Below are the code and all the weights of a small trained network. Each question names an input and a target symbol and asks about switching units off, where a switched-off unit gives its printed mean instead of its output.

import numpy as np


def w(rows, s, z=0):
    codes = np.array(rows[::2]) - 128.0
    scale = np.full(codes.shape[1], s)
    scale[-1] = z or s
    return codes * scale


def norm(h):
    return h / np.sqrt((h * h).mean(-1, keepdims=True) + 1e-5)


def softmax(a):
    e = np.exp(a - a.max(-1, keepdims=True))
    return e / e.sum(-1, keepdims=True)


def log_softmax(a):
    a = a - a.max(-1, keepdims=True)
    return a - np.log(np.exp(a).sum(-1, keepdims=True))


def net(x, mask):
    ids = ['ΓΠΩαβδεζηθλμτψ'.index(c) for c in x.split()]
    T = len(ids)
    res = E[ids] + P[:T]
    u = 0
    for l in range(3):
        r = norm(res)
        for j in range(3):
            rows = slice(4 * j, 4 * j + 4)
            q, k, v = (r @ M[l][rows].T for M in (Q, K, V))
            z = softmax(np.where(np.tri(T) > 0, q @ k.T / 4**0.5, -1e9)) @ v
            o = O[l][rows]
            res = res + np.where(mask[u + j], z, o[:, -1]) @ o[:, :-1]
        u += 3
    return log_softmax(norm(res)[-1] @ U[:, :-1].T + U[:, -1])


Q, K, V, O = {}, {}, {}, {}
E = w([
[107,206,245,107,88,106,89],'Γ',
[167,90,88,163,6,160,75],'Π',
[11,163,98,197,84,222,227],'Ω',
[82,137,104,29,116,193,89],'α',
[102,29,184,121,69,109,110],'β',
[130,71,123,97,109,53,73],'δ',
[64,190,57,156,123,156,182],'ε',
[155,107,85,68,131,102,43],'ζ',
[124,45,207,148,103,198,128],'η',
[48,161,143,100,214,130,142],'θ',
[111,112,139,189,15,213,141],'λ',
[137,181,143,138,178,219,120],'μ',
[51,167,81,123,99,79,156],'τ',
[104,107,42,173,110,134,176],'ψ',
],0.014)
P = w([
[34,132,107,219,137,158,27],'0',
[39,133,111,188,118,148,52],'1',
[55,142,111,168,119,141,75],'2',
[66,139,110,150,114,141,99],'3',
[74,141,111,137,111,138,115],'4',
[97,140,112,126,110,136,123],'5',
[113,145,113,115,103,129,131],'6',
[130,152,116,104,105,134,141],'7',
[146,145,122,98,99,130,153],'8',
[162,145,116,87,101,125,162],'9',
[173,153,124,72,99,121,180],'10',
[185,148,124,67,98,113,206],'11',
[216,152,134,57,97,116,224],'12',
[255,166,143,48,84,96,223],'13',
],0.0082)
Q[0] = w([
[104,147,141,81,89,133,48],'L0H0',
[216,140,133,162,172,68,87],'L0H0',
[164,175,182,120,82,219,98],'L0H0',
[103,161,144,199,216,124,164],'L0H0',
[64,97,89,109,85,131,114],'L0H1',
[127,142,127,159,102,107,141],'L0H1',
[102,162,116,138,82,245,142],'L0H1',
[154,136,109,186,87,182,201],'L0H1',
[187,163,92,118,125,124,111],'L0H2',
[98,124,65,88,165,141,135],'L0H2',
[182,120,132,176,181,132,137],'L0H2',
[113,185,105,63,10,207,113],'L0H2',
],0.012)
K[0] = w([
[104,176,177,94,139,132,79],'L0H0',
[184,41,74,137,207,113,61],'L0H0',
[121,149,153,79,80,248,92],'L0H0',
[115,98,77,150,195,151,173],'L0H0',
[140,144,152,127,174,118,175],'L0H1',
[110,166,132,107,84,109,136],'L0H1',
[182,139,196,84,118,94,152],'L0H1',
[111,185,197,127,92,150,66],'L0H1',
[155,165,184,145,132,84,150],'L0H2',
[147,110,124,153,140,118,160],'L0H2',
[65,102,140,157,138,127,79],'L0H2',
[202,124,140,88,140,112,213],'L0H2',
],0.011)
V[0] = w([
[196,67,83,169,132,143,14],'L0H0',
[215,185,213,99,50,185,93],'L0H0',
[138,150,111,137,89,85,171],'L0H0',
[139,74,95,119,81,195,146],'L0H0',
[102,69,99,124,198,203,122],'L0H1',
[72,162,119,107,120,98,146],'L0H1',
[164,134,170,104,181,92,145],'L0H1',
[134,139,120,182,147,96,64],'L0H1',
[128,159,3,100,73,157,109],'L0H2',
[105,120,128,156,88,213,71],'L0H2',
[122,149,146,137,134,98,59],'L0H2',
[122,157,124,226,142,85,95],'L0H2',
],0.0065)
O[0] = w([
[47,34,38,120,140,168,207,61],'L0H0',
[32,157,113,74,145,145,254,114],'L0H0',
[173,120,183,103,111,180,84,106],'L0H0',
[139,165,62,93,173,183,136,166],'L0H0',
[193,132,155,162,156,245,99,177],'L0H1',
[183,149,140,142,120,136,34,187],'L0H1',
[70,143,126,102,197,78,224,40],'L0H1',
[60,90,161,124,167,26,115,113],'L0H1',
[203,243,60,130,55,96,77,255],'L0H2',
[227,142,156,135,47,219,70,219],'L0H2',
[92,124,102,161,144,179,56,118],'L0H2',
[78,108,173,70,175,149,83,82],'L0H2',
],0.0045,0.0063)
Q[1] = w([
[52,68,80,87,179,166,166],'L1H0',
[99,151,158,70,133,80,134],'L1H0',
[82,94,184,170,211,89,159],'L1H0',
[138,26,135,106,138,104,170],'L1H0',
[175,218,139,64,88,120,45],'L1H1',
[64,65,138,139,233,24,150],'L1H1',
[88,139,92,143,109,170,69],'L1H1',
[167,191,139,181,113,80,140],'L1H1',
[148,116,73,82,128,204,143],'L1H2',
[173,233,115,129,2,148,72],'L1H2',
[91,143,169,94,30,131,50],'L1H2',
[74,32,98,122,147,110,159],'L1H2',
],0.0098)
K[1] = w([
[105,138,173,197,127,96,54],'L1H0',
[136,107,75,193,61,201,167],'L1H0',
[29,80,98,136,159,159,15],'L1H0',
[43,108,130,165,171,137,95],'L1H0',
[192,132,152,96,70,136,247],'L1H1',
[33,85,140,136,161,254,23],'L1H1',
[194,132,155,131,104,100,106],'L1H1',
[155,73,149,54,173,134,156],'L1H1',
[153,157,226,170,109,54,182],'L1H2',
[227,153,128,43,179,89,189],'L1H2',
[221,136,148,83,173,105,95],'L1H2',
[64,165,91,209,184,174,92],'L1H2',
],0.0091)
V[1] = w([
[159,87,161,19,78,72,99],'L1H0',
[21,165,80,127,128,185,105],'L1H0',
[171,94,102,1,195,151,123],'L1H0',
[141,128,169,114,204,203,118],'L1H0',
[105,94,205,51,55,123,112],'L1H1',
[143,65,116,210,118,184,125],'L1H1',
[101,188,137,141,82,114,191],'L1H1',
[98,177,172,110,171,146,92],'L1H1',
[195,96,71,116,142,79,92],'L1H2',
[77,55,68,137,64,143,128],'L1H2',
[206,79,100,74,236,156,72],'L1H2',
[84,146,148,40,132,158,145],'L1H2',
],0.0092)
O[1] = w([
[41,115,74,155,89,148,111,114],'L1H0',
[194,142,116,108,188,168,80,254],'L1H0',
[125,42,38,254,130,111,144,85],'L1H0',
[167,89,120,163,179,110,176,118],'L1H0',
[53,45,120,125,142,236,102,151],'L1H1',
[145,132,200,95,99,158,199,141],'L1H1',
[99,197,153,146,137,165,31,166],'L1H1',
[135,137,78,113,176,133,120,140],'L1H1',
[53,152,105,48,98,145,104,153],'L1H2',
[204,76,101,59,89,151,76,134],'L1H2',
[112,153,43,86,199,186,162,142],'L1H2',
[150,137,78,205,119,141,99,154],'L1H2',
],0.0087,0.007)
Q[2] = w([
[59,132,119,126,117,159,153],'L2H0',
[156,185,141,88,141,165,84],'L2H0',
[153,145,104,189,138,134,127],'L2H0',
[115,113,174,148,137,102,188],'L2H0',
[194,128,114,158,83,142,121],'L2H1',
[110,49,173,85,181,47,251],'L2H1',
[136,172,133,100,158,167,82],'L2H1',
[72,75,101,210,164,102,176],'L2H1',
[183,166,96,92,105,111,127],'L2H2',
[120,101,145,72,183,98,208],'L2H2',
[155,93,196,150,111,112,107],'L2H2',
[143,109,104,108,45,138,135],'L2H2',
],0.012)
K[2] = w([
[137,54,200,130,160,203,165],'L2H0',
[208,216,112,170,55,184,159],'L2H0',
[57,163,113,170,129,90,121],'L2H0',
[140,134,233,101,203,82,188],'L2H0',
[149,197,93,177,118,107,139],'L2H1',
[151,51,224,22,224,155,103],'L2H1',
[128,163,73,99,87,107,236],'L2H1',
[162,8,147,172,231,107,38],'L2H1',
[52,168,95,75,117,125,64],'L2H2',
[250,93,89,38,102,76,218],'L2H2',
[236,153,184,124,120,151,78],'L2H2',
[44,71,105,137,1,164,56],'L2H2',
],0.0083)
V[2] = w([
[95,154,169,13,126,128,90],'L2H0',
[150,92,206,39,165,159,101],'L2H0',
[92,112,154,133,75,110,115],'L2H0',
[182,116,99,82,125,98,142],'L2H0',
[83,131,143,170,71,185,145],'L2H1',
[80,197,216,77,154,160,159],'L2H1',
[164,2,180,96,89,118,156],'L2H1',
[7,154,116,195,186,145,176],'L2H1',
[154,141,191,174,178,127,175],'L2H2',
[156,135,152,183,211,162,55],'L2H2',
[88,160,170,175,84,161,122],'L2H2',
[170,52,146,145,46,151,102],'L2H2',
],0.0076)
O[2] = w([
[116,140,119,196,124,94,158,205],'L2H0',
[81,118,89,174,137,97,160,195],'L2H0',
[154,160,120,121,118,130,100,86],'L2H0',
[112,171,131,136,144,114,157,144],'L2H0',
[104,85,174,127,139,211,144,159],'L2H1',
[174,57,99,119,155,145,88,161],'L2H1',
[91,228,112,136,75,193,162,1],'L2H1',
[194,153,158,40,152,195,58,10],'L2H1',
[112,123,81,124,69,126,81,47],'L2H2',
[1,143,146,179,113,67,148,209],'L2H2',
[99,107,148,152,160,105,126,149],'L2H2',
[140,44,101,80,171,65,95,152],'L2H2',
],0.0075,0.0073)
U = w([
[16,120,178,152,227,106,135,56],'Γ',
[110,147,127,103,4,184,142,20],'Π',
[235,166,210,70,148,139,66,192],'Ω',
[179,100,22,253,77,167,61,162],'α',
[96,34,151,75,128,110,155,140],'β',
[107,71,87,16,169,73,162,155],'δ',
[195,181,122,109,118,26,48,2],'ε',
[116,174,12,53,154,175,125,149],'ζ',
[120,35,176,124,151,129,188,194],'η',
[67,158,135,135,255,120,200,168],'θ',
[163,192,194,124,91,229,135,27],'λ',
[168,67,155,168,213,112,189,177],'μ',
[40,134,150,119,113,109,34,168],'τ',
[123,179,121,94,66,59,234,119],'ψ',
],0.0087,0.0044)

Each question gives the input, a string of symbols that net reads in full, and the target symbol t.
The units are the heads (4 rows each of Q, K, V and O). Each row of codes is followed by its name. A weight is (code - 128) times the scale printed after its matrix; where a second scale follows, it is the last column's (O and U).
mask holds one flag per head, layer by layer. A switched-off head (its flag False) gives its mean, the last column of its rows in O, instead of its output. The means were averaged over made-up inputs and are rounded, as every weight is.
A unit's drop is (log p(t) with every unit on - log p(t) with that unit switched off) / (log p(t) with every unit on - log p(t) with every unit switched off).
The circuit of an input: a set's keep is (log p(t) with only the set's units on - log p(t) with every unit switched off) / (log p(t) with every unit on - log p(t) with every unit switched off). Starting from all 9 units, units are removed one at a time, each time the one whose removal leaves the highest keep (on an exact tie, the one counted first), for as long as the keep stays at least 0.8.
units of the circuit, in order: the units of the circuit, biggest drop first
unit that matters most: the unit with the biggest drop
heads that matter: for each layer, one digit per head in row order, 1 if its drop is at least 0.15 and else 0, layers parted by /
input α η Ω τ, target Ω: units of the circuit, in order : L1H0
input τ ψ λ, target Π: units of the circuit, in order : L0H0, L1H2
input β α ζ Ω Ω α α θ α δ ψ, target ψ: units of the circuit, in order : L1H1, L1H2
input α α ζ α, target ζ: heads that matter : 000 / 011 / 010
input τ α ζ η α ζ α Ω ε α α, target α: units of the circuit, in order : L0H2, L0H0, L1H0, L1H2
input ψ ζ α, target ζ: heads that matter : 001 / 001 / 001
input τ α τ λ α ψ α Γ τ Ω α, target τ: units of the circuit, in order : L1H1, L1H2
input Γ θ τ Π, target τ: units of the circuit, in order : L0H1, L1H0
input δ ζ Ω Ω Π, target Ω: heads that matter : 000 / 100 / 001
input η α τ α μ θ Γ α, target Γ: units of the circuit, in order : L1H2, L0H2
input α Ω τ ζ λ η α τ α α τ, target α: units of the circuit, in order : L0H0, L1H0
input Π β ε, target ε: units of the circuit, in order : L2H1, L1H2, L2H0, L1H0
input α Ω ζ α Γ Ω η ζ α τ Ω Γ, target τ: units of the circuit, in order : L1H1, L0H0
input α α ε τ α η ζ α α α Ω λ, target λ: units of the circuit, in order : L1H0, L2H1
input α α Ω Ω, target Ω: units of the circuit, in order : L1H0, L0H0
input ψ α θ α ε Π α α τ Γ Ω Ω ψ α, target τ: heads that matter : 100 / 111 / 000
input ψ η α β δ τ μ δ θ η Ω Ω Ω ψ, target ψ: units of the circuit, in order : L1H0
input τ Ω α μ, target μ: heads that matter : 000 / 110 / 000
input α α δ α Ω, target λ: heads that matter : 100 / 010 / 000
input Γ ζ α Π α α α θ, target α: units of the circuit, in order : L1H0, L0H0
input Γ Ω α β τ Ω λ, target τ: unit that matters most : L0H1
input Ω Π α ζ α α α ε η ζ ζ α τ, target α: units of the circuit, in order : L1H0, L0H0
input α α β δ, target δ: heads that matter : 000 / 011 / 001
input α α β ψ α, target ψ: heads that matter : 000 / 010 / 010
input α α α β α Ω ζ, target ζ: heads that matter : 000 / 001 / 000
input α α Π ζ, target ζ: heads that matter : 000 / 001 / 010
input θ α α α ε α, target ε: unit that matters most : L1H1
input Ω α Π ζ α η α Ω Π Ω θ Π λ, target λ: heads that matter : 100 / 001 / 010
input Ω α α Ω τ α ε ζ ψ Ω Ω α ε α, target ε: heads that matter : 001 / 110 / 010
input Γ Ω Ω Γ α α δ ε δ Ω, target τ: heads that matter : 110 / 010 / 000
